Each row of numbers stands for one element and depends on some of the facts below. Use the named rows to name the rest.

There are 4 kinds of fact about the elements: Θ, η, ω, Δ.
(k_129, Θ, k_651); (k_134, Θ, k_818); (k_281, Θ, k_567); (k_284, Θ, k_567); (k_392, Θ, k_281); (k_554, Θ, k_433)
(k_58, Θ, k_818); (k_638, Θ, k_818); (k_641, Θ, k_60); (k_721, Θ, k_901); (k_77, Θ, k_60); (k_892, Θ, k_717)
(k_897, Θ, k_60); (k_905, Θ, k_433); (k_972, Θ, k_413); (k_991, Θ, k_818); (k_108, η, 854); (k_129, η, 92)
(k_134, η, 803); (k_160, η, 92); (k_172, η, 92); (k_180, η, 803); (k_210, η, 854); (k_266, η, 92)
(k_281, η, 803); (k_284, η, 985); (k_353, η, 985); (k_392, η, 854); (k_448, η, 92); (k_482, η, 654)
(k_544, η, 92); (k_554, η, 92); (k_567, η, 985); (k_58, η, 803); (k_63, η, 854); (k_638, η, 985)
(k_641, η, 854); (k_646, η, 654); (k_717, η, 654); (k_721, η, 92); (k_722, η, 92); (k_742, η, 654)
(k_766, η, 92); (k_77, η, 654); (k_775, η, 854); (k_892, η, 803); (k_897, η, 854); (k_90, η, 654)
(k_905, η, 985); (k_929, η, 92); (k_935, η, 803); (k_950, η, 92); (k_972, η, 92); (k_974, η, 92)
(k_991, η, 92); (k_998, η, 92); (k_108, ω, fikuno); (k_129, ω, druson); (k_134, ω, druson); (k_160, ω, govas)
(k_172, ω, druson); (k_180, ω, govas); (k_210, ω, druson); (k_266, ω, druson); (k_281, ω, fikuno); (k_284, ω, druson)
(k_353, ω, druson); (k_392, ω, plimon); (k_413, ω, fikuno); (k_433, ω, goda); (k_448, ω, govas); (k_482, ω, govas)
(k_544, ω, plimon); (k_554, ω, druson); (k_567, ω, govas); (k_58, ω, govas); (k_60, ω, fikuno); (k_614, ω, plimon)
(k_63, ω, plimon); (k_638, ω, govas); (k_641, ω, fikuno); (k_646, ω, fikuno); (k_651, ω, fikuno); (k_717, ω, goda)
(k_721, ω, govas); (k_722, ω, fikuno); (k_742, ω, plimon); (k_766, ω, goda); (k_77, ω, goda); (k_775, ω, goda)
(k_794, ω, draren); (k_818, ω, plimon); (k_892, ω, fikuno); (k_897, ω, fikuno); (k_90, ω, druson); (k_901, ω, goda)
(k_905, ω, goda); (k_929, ω, fikuno); (k_935, ω, fikuno); (k_950, ω, fikuno); (k_972, ω, goda); (k_974, ω, plimon)
(k_988, ω, plimon); (k_991, ω, draren); (k_998, ω, goda); (k_108, Δ, k_901); (k_129, Δ, k_433); (k_134, Δ, k_413)
(k_160, Δ, k_60); (k_172, Δ, k_614); (k_180, Δ, k_413); (k_210, Δ, k_901); (k_266, Δ, k_794); (k_281, Δ, k_413)
(k_284, Δ, k_433); (k_353, Δ, k_794); (k_392, Δ, k_901); (k_448, Δ, k_818); (k_482, Δ, k_433); (k_544, Δ, k_651)
(k_554, Δ, k_794); (k_567, Δ, k_60); (k_58, Δ, k_413); (k_63, Δ, k_901); (k_638, Δ, k_651); (k_641, Δ, k_433)
(k_646, Δ, k_614); (k_717, Δ, k_433); (k_721, Δ, k_794); (k_722, Δ, k_433); (k_742, Δ, k_433); (k_766, Δ, k_818)
(k_77, Δ, k_614); (k_775, Δ, k_901); (k_892, Δ, k_988); (k_897, Δ, k_901); (k_90, Δ, k_614); (k_905, Δ, k_413)
(k_929, Δ, k_794); (k_935, Δ, k_413); (k_950, Δ, k_818); (k_972, Δ, k_60); (k_974, Δ, k_818); (k_991, Δ, k_794)
(k_998, Δ, k_60)

Some elements and their rows:
[ -5  23 -54   1  -4   9   0 -29  13] : k_134
[ 44  -2  36 -50  -1  -8   4   6  21] : k_722
[ -3 -17   9 -23 -20  21  -1 -19   1] : k_998
[-28  35  13  38  24 -31 -38  15  12] : k_818
[-26  -9 -13  15  30 -33   6   8  34] : k_638
[-14 -18  10 -24  -3  12  -1   3  -1] : k_950
[-18 -19  -4  50   9 -31 -15  23   2] : k_63
[ -3   9 -38   5   9  17  15   3 -15] : k_281
[ 19  22 -24   3 -15  44  29 -12  -5] : k_77
[ 10  -6 -41 -13   0   9  13   8  -8] : k_892
[-18 -21  19   1   2  -1 -15  31  10] : k_160
[-14 -20  16  25  16 -21   3  17   5] : k_567
[-17  23  33  37   5 -25 -35  26  -5] : k_614
[-25  24   8  -2  24  -3 -14   4 -31] : k_794
[-12  10  27  38  10 -22 -31  27   2] : k_988
[ 68  18  -6 -39 -24  -4   6 -11   0] : k_717
[ -3   1 -40   0   1   3  -4   2 -22] : k_935
[ -3 -23 -14   9  -9   3  10 -31 -15] : k_210

Name these rows:
A row may be one of the elements named above.
[ -5  18  11 -13   6   0  -6  -7 -25]  k_651
[ 18  -1 -36  -4 -22  11  -2 -15 -12]  k_90
[ 54  20  21 -15  22  -8  45   1  13]  k_641
[ 72  21  -5 -35 -26  -8   5 -11   5]  k_717
[-13 -18 -17   5   9  -6  12  -9 -19]  k_108
[-10 -23   1  -2  -2  10  25 -31 -10]  k_905
[-24  20 -47  20  24 -14 -14  16  23]  k_58
[-19  -4   0  62  14 -25  -1  24  12]  k_392
[-39   0 -17 -14  23   9  -1   2  23]  k_991
[-45  -1 -18 -16  22   7  -3   1  27]  k_991
[ 10  -2 -32 -18  -4   7  -2   7 -12]  k_646
[ -2   9 -37   2  10  20  15   1 -12]  k_281
[ 46  -1  35 -22  -7 -20  34 -25  21]  k_284
[-30 -10  10   7  12   9 -10  24   9]  k_721
[ 54  34  49 -28 -16 -16  -5 -29 -10]  k_433
[ 51  18  17   9  -6 -38 -22  40  29]  k_742
[ 14   0 -41  -6   1   7  13   5  -3]  k_892
[-33 -11 -13  15  33 -33   9   3  31]  k_638
[ -8  16  10  -8   5  -1  -9  -6 -25]  k_651
[ -4   4 -12  17  19  14  41  -2 -10]  k_897
[ 52  35  47 -36 -11 -10  -3 -29 -15]  k_433
[ -6  34  18   3  15  17  14  -6 -24]  k_60
[ -6   1 -29  25   5 -11  -9  25 -14]  k_180
[ -2  -4 -36   3   1   4   1   0 -24]  k_935
[ -8 -25  -2   3 -12   0  14 -29  -8]  k_353
[ 48   6  35 -40 -19   1   8 -14  26]  k_129
[-14 -19  -5  51   9 -32 -11  25   3]  k_63
[ 54  22  16 -15  -4 -32 -12  37  19]  k_482
[-13  17   8  -2 -10  15 -10 -32 -39]  k_901

Now the same elements, written a new way:
Named rows:
[ 19  15  -3  -1   2   5 -15  18 -27  20 -12  19   0   1   1  27 -13   0
 -15  14] : k_935
[-24  27  -2 -23  18  19  12   1   1   0 -24   5   3 -11  -9  14  -8 -29
   2  -5] : k_266
[-13  16   8 -11 -23   3 -21 -11 -18  19   0  25   0   0 -22   2   3 -32
  25 -28] : k_929
[  6  33  12 -31  23  35  -5  16 -19   9 -22   1  31  -4  11  22 -30 -11
  11  35] : k_134
[  5  18  23 -29  -1   5 -13 -20  -9  -7  -8  -8  18  -4   2   7   5 -39
  16 -32] : k_160
[ 30  18  38  16  15   9 -15 -18   9 -50  -7 -29  -9 -19  14  10 -21  13
 -22 -39] : k_905
[ 31  24  22  19  11   0  -7 -22  12 -49  -5 -20 -24 -14  13   0 -22   2
  -5 -34] : k_972
[ 40  35  16  -4   9  15 -21 -40  13 -35  13 -24 -19  22  12 -12   6  -2
 -12 -39] : k_998
[ 23  17 -11 -29 -13  17 -34   6 -28  32   0  15  -2  35 -11   6  13  -1
 -22  -2] : k_281
[ -1   3 -11  -3 -34 -14 -12 -12  -7  -1 -19  32  24  20 -11  -7  10 -18
  39 -47] : k_392
[  2  30  -3   6 -12 -14   1 -22 -11  22 -31  16 -17 -18   1  30  10  12
  11   1] : k_988
[ -2  10  11 -47  -3   2   4   5 -15  12 -19  -4  38  12   8 -17  13 -40
  24 -11] : k_90
[ 23  37 -16 -14 -19  14 -11 -25 -24   8 -14   6   2  19 -42  -7  10 -10
 -18  -5] : k_722
[  1  17  13   2 -11  -3  -2  -4 -27  30 -30  10  -8  -1  -2  46  12  13
 -11   2] : k_413
[ 10   7   9  -5 -23 -10  -8  -5 -28  17  -8  17  21  15  -7 -11   6 -25
  30 -13] : k_646
[ 24  26  -5  -1   7  -2  19  -4 -18 -29 -29 -23   5   0   1 -20 -13 -19
   2   4] : k_482
[ 32  23  35 -32   8  17 -29  -8 -21   7   2  -4  41  -1  22   4 -16 -21
  32   2] : k_58
[ 46   5  28   4  -7 -17 -16 -21   3 -47  12 -29   2   7  28 -28   1 -20
  25 -43] : k_77

Rows to name:
A row may be one of the elements named above.
[ -1  32 -13 -27  12  14  15  -2  -9 -12 -38 -14  12 -28 -26  -2 -11 -33
  -3   7]  k_129
[ 19  22 -10   0   5   1  17  -6 -19 -30 -28 -27   9   5  -1 -17 -14 -19
   4   7]  k_482
[ 53  48  11   1  -8  -1  -9 -57  -2 -34  -1 -53 -28  23  14  -7  23  -5
  -5 -21]  k_433
[ 13  14  -2   3  -2   6 -13  19 -29  24 -17  18   0   2  -6  21 -14   1
  -9  14]  k_935
[ 30  18  37  12  20   6 -12 -19  12 -49   3 -32 -14 -20  12  15 -22  15
 -26 -34]  k_905
[-12  31  12  -3  10  11  13 -11  -7 -11  -7 -10  -8 -14  -4  23  -5 -30
 -17 -28]  k_567
[ 56  18  24  16  -6 -18 -11 -36 -15 -40   4 -50  11  11  23 -29  -4 -27
  24 -40]  k_717
[  4  29  10 -32  21  33  -2  11 -20  10 -25   7  33  -4  11  17 -31  -9
   6  32]  k_134
[ 18  33  25  21   7 -11   3 -35  16 -35 -10 -25 -43  -2  34  14  -1  -8
  14 -24]  k_901
[ -7  49   9  24  -9   1   8 -30 -23  33 -20  15  -6   8  10  37  -7   8
  22   5]  k_818
[ 23   5   1  -4 -41  -8  -7 -22 -26  -4 -30   4  32   3 -37 -11  12 -30
  17 -24]  k_641
[ 26  22 -19  26 -15 -13  10  -1 -27   8 -24   4   8   2 -16 -11 -15  -1
   0   1]  k_742
[ 19  18   6 -11  19  16 -10  13 -15  -6 -15 -10   4 -12  16  18 -19 -12
 -14   6]  k_180
[  0  20   9 -15 -25 -17  -9 -26 -27  35 -14   6   2  10   0  29  32 -30
  21 -25]  k_60
[ -1  34  49 -26   5  16 -15 -33 -12  -6  -6  -2  26 -12 -10   2 -12 -29
  45 -16]  k_638
[ 16  12  -6   0  -1   9 -14  19 -29  22 -13  18   0   2  -1  20 -16  -3
 -18  10]  k_935
[ 33  18  39  16  14   5 -14 -16   6 -45   1 -32 -12 -19  17  15 -20  10
 -24 -31]  k_905
[ 20  17  57  37 -12   1 -43 -42 -18 -15  17  26 -21   9 -18  -5 -17 -20
  40 -19]  k_991

The same elements again, as new rows of numbers:
Some elements and their rows:
[ 19 -14  24   1   6  -3   9   3 -16  23 -13   4  58  34 -10  10   8   0
  -7   1  -4  -2] : k_392
[ 43  13  -6 -12  -3   1 -14  -8  17  19  19 -19 -39  11   9 -10  -5  -6
  12  -3   5 -15] : k_972
[ 18  18   2 -12  -4  -1 -12 -21   4  19  14 -30 -46  11  -3  -5  -2   1
  18  10   1 -13] : k_77
[-32  -4 -39  -8   6   1 -12  -1  -3 -25  44 -21   9  24   7  -8   8   9
  33   0  -1  12] : k_641
[ 18   3 -10  -8  -3 -12 -13  -3 -11  32   7  -6  35  -6  10  -2  -2   5
  37   6  -7   2] : k_897
[ -8   9  38   5   3  -3  26 -12 -12 -52 -14  22  20 -36  -7   4   1 -19
 -23   4  -5  -8] : k_58
[ 19   5  15  -5   2  -5  11  -9 -10 -11 -10  16  13 -13  -7   7  -1  -5
   1  -1  -7   4] : k_134
[-24  -1  32  15   5   0  20   7   4 -36  -5  -2  25 -10   3  -6  -1 -20
 -36   2  -1 -12] : k_448
[ 30   2  -9  -7  -4  -4 -10 -13 -15  19  -7  -4  10 -28   4  -2  -5  12
  20   2  -4   9] : k_935
[-10  -4 -36   0 -12   6 -17  -2  -6  13 -16  22 -33 -26   9  10  -4  16
  14   4   5  10] : k_651
[-19  -6  -4   5  -3  12  12   5 -13  -9 -30  55 -15  22  -9  31   4   2
  -9  -4   2   7] : k_818
[ -1 -11  17   7   6   3   7  14   2   2  -6   3  31  39  -4   3  -6  -1
 -15 -10  -4   3] : k_974
[ -1  -4  10   4   3  -1   4   8   2   3   1  -4  11  11   4  -2  -5  -2
 -14  -5  -2   1] : k_172
[ 12   5  -6  -7  -2  -5 -17  -8 -14  20  11 -20   9   3   9   4  -6  10
   7   6  -6   7] : k_646
[ 37  12   0 -10  -5  -7 -11 -18   8  30  11 -22 -18   3   0  -7   2  -5
  33   9   2 -19] : k_775
[-16 -12   0   7  -2  12  14   6 -11  -6 -31  40 -15  13 -10  21   2   5
 -15  -2   3   5] : k_988
[ 22   0 -12  -7  -3 -10 -13  -3 -12  36   7  -9  28  -6  12  -2  -1   5
  29   9  -6   3] : k_108
[-30  -2 -40  -5   6   2 -19   6   3 -16  43 -24  -4  15   8  -9   0  12
   6  -9   2  13] : k_722

Which element is each row?
Some rows may be elements named above.
[-49  -9 -12   6   9   6   7  10  13 -45  28 -18  -6  34   0  -7   2   1
  -8 -10   1   8]  k_129
[  7  16  -5  -5  -6  -4 -10 -17  21  50   7 -11 -25 -21 -18 -25  -3   2
  31  -3   1 -19]  k_905
[-16   2  27   6   7  -2  28   5   4 -39   4  21  29 -38  -7 -10   1 -24
 -28  -6  -3 -14]  k_638
[ -8   5 -26  -7   1  11  -9 -18  16 -40  39 -50 -68  38   6 -14   6   3
  19   5  10  -6]  k_717
[ -3  -2  18   2   2  -2   2  -4  -7  -7  -6 -13  14  13   3   5  -3   0
  -9   5  -4   4]  k_90
[ 13   4  -9 -10  -2  -6 -18  -6 -13  20   8 -21   9  -5  11   2  -6   9
   7   6  -5   9]  k_646
[ 24  11 -20  -3 -16   9 -16 -18   7  24 -17  17 -73 -15  -3  10   0   6
  16  11  13 -11]  k_901
[ 17   3  -8  -9  -2  -4 -17  -5 -13  15   6 -20   9   2  13   3  -6  10
   6   6  -4   8]  k_646
[-69  -6  14  12   8   9  23   0  -1 -95  21 -20   3  18   2  -4  10 -16
 -32   8   2  -2]  k_482
[ 19  13  16 -12   3 -18   0  36  31  43  -6   4 -18  -6   4   4   5  -6
  -8  -9  -7  19]  k_991
[-17   3  26   6   8  -2  29   4   3 -45   1  22  28 -38  -3  -8   3 -24
 -24  -4  -3 -14]  k_638
[ 18  12 -23  -2 -16   8 -16 -14   6  25 -15  18 -76 -19  -3  10   1   6
  19  10  14 -13]  k_901

